Below is a small trained network, with its code and all its weights. Each question gives an input and a class and asks what happens when units are switched off, that is, made to give their printed mean instead of their output.

import numpy as np


def w(rows, s, z=0):
    codes = np.array(rows[::2]) - 128.0
    scale = np.full(codes.shape[1], s)
    scale[-1] = z or s
    return codes * scale


def f(y):
    return np.maximum(y, 0)


def log_softmax(a):
    a = a - a.max(-1, keepdims=True)
    return a - np.log(np.exp(a).sum(-1, keepdims=True))


def net(x, mask):
    res = np.array(x, float).reshape(1, 4) / 4 @ E
    y = f(res @ A[0][:, :-1].T + A[0][:, -1])
    res = res + np.where(mask, y, B[0][:, -1]) @ B[0][:, :-1]
    return log_softmax(res[-1] @ U[:, :-1].T + U[:, -1])


A, B = {}, {}
E = w([
[146,87,70,149,133,100,101,251,127],'x0',
[130,126,62,204,110,207,153,117,108],'x1',
[158,158,117,141,74,150,214,218,157],'x2',
[144,107,93,63,89,111,105,117,157],'x3',
],0.011)
A[0] = w([
[110,117,120,133,120,104,142,186,135,2],'n0',
[139,111,72,198,135,140,124,224,118,35],'n1',
[123,89,109,129,175,79,27,163,126,149],'n2',
[139,133,112,132,117,99,160,234,139,162],'n3',
[124,110,123,253,223,127,90,202,89,34],'n4',
[130,168,224,134,161,81,187,175,129,181],'n5',
[118,147,144,232,157,181,186,134,110,241],'n6',
],0.019,0.002)
B[0] = w([
[165,138,163,145,150,120,150,121,106,184],'n0',
[200,151,57,44,126,210,160,61,130,253],'n1',
[177,134,115,68,132,103,42,121,111,226],'n2',
[202,109,223,166,171,101,148,144,134,249],'n3',
[149,113,129,207,111,66,24,176,126,235],'n4',
[103,115,160,6,131,109,146,106,128,214],'n5',
[169,133,140,195,179,207,141,86,125,236],'n6',
],0.017,0.018)
U = w([
[141,161,175,103,169,150,147,43,114,253],'0',
[163,117,160,113,141,79,120,184,128,106],'1',
[149,166,32,181,106,213,155,126,147,127],'2',
[113,121,73,80,98,57,52,169,118,98],'3',
[64,143,115,244,114,140,98,150,124,38],'4',
[79,130,168,59,106,78,209,169,160,57],'5',
],0.011,0.0051)

Each question gives the input, the list of numbers given to net, and the class t.
The units are the neurons (one row each of A and B). Each row of codes is followed by its name. A weight is (code - 128) times the scale printed after its matrix; where a second scale follows, it is the last column's (A, B and U).
mask holds one flag per neuron, in row order. A switched-off neuron (its flag False) gives its mean, the last column of its row in B, instead of its output. The means were averaged over made-up inputs and are rounded, as every weight is.
A unit's drop is (log p(t) with every unit on - log p(t) with that unit switched off) / (log p(t) with every unit on - log p(t) with every unit switched off).
The circuit of an input: a set's keep is (log p(t) with only the set's units on - log p(t) with every unit switched off) / (log p(t) with every unit on - log p(t) with every unit switched off). Starting from all 7 units, units are removed one at a time, each time the one whose removal leaves the highest keep (on an exact tie, the one counted first), for as long as the keep stays at least 0.8.
units of the circuit, in order: the units of the circuit, biggest drop first
top k neurons: the k neurons with the biggest drops, biggest first
drop of u: that unit's drop, to one decimal
input [4,6,2,7], class 2: units of the circuit, in order -> [n5]
input [7,4,2,-7], class 2: top 3 neurons -> [n1; n4; n6]
input [7,3,7,3], class 0: units of the circuit, in order -> [n1; n3]
input [2,-2,1,7], class 1: top 2 neurons -> [n1; n6]
input [7,3,-6,-8], class 3: top 2 neurons -> [n4; n2]
input [7,-1,4,-6], class 0: top 4 neurons -> [n1; n6; n5; n0]
input [-2,-7,-2,-1], class 5: top 2 neurons -> [n4; n6]
input [7,4,-1,-4], class 2: top 2 neurons -> [n1; n4]
input [-6,-5,0,3], class 5: top 2 neurons -> [n6; n1]
input [-4,6,0,-7], class 2: top 2 neurons -> [n6; n3]
input [-5,-1,5,3], class 5: top 3 neurons -> [n6; n1; n4]
input [4,-8,-2,2], class 3: top 2 neurons -> [n2; n6]
input [-1,-7,-1,2], class 3: top 3 neurons -> [n6; n3; n1]
input [1,7,-2,6], class 2: units of the circuit, in order -> [n3]
input [-2,3,-4,8], class 3: top 4 neurons -> [n6; n1; n3; n0]
input [7,-4,5,6], class 0: top 2 neurons -> [n1; n4]
input [2,-4,-6,2], class 3: drop of n6 -> 0.0
input [0,-6,-1,3], class 3: drop of n3 -> 0.2
input [-3,-4,-1,3], class 3: drop of n3 -> 0.5
input [7,8,-5,-8], class 2: units of the circuit, in order -> [n1]
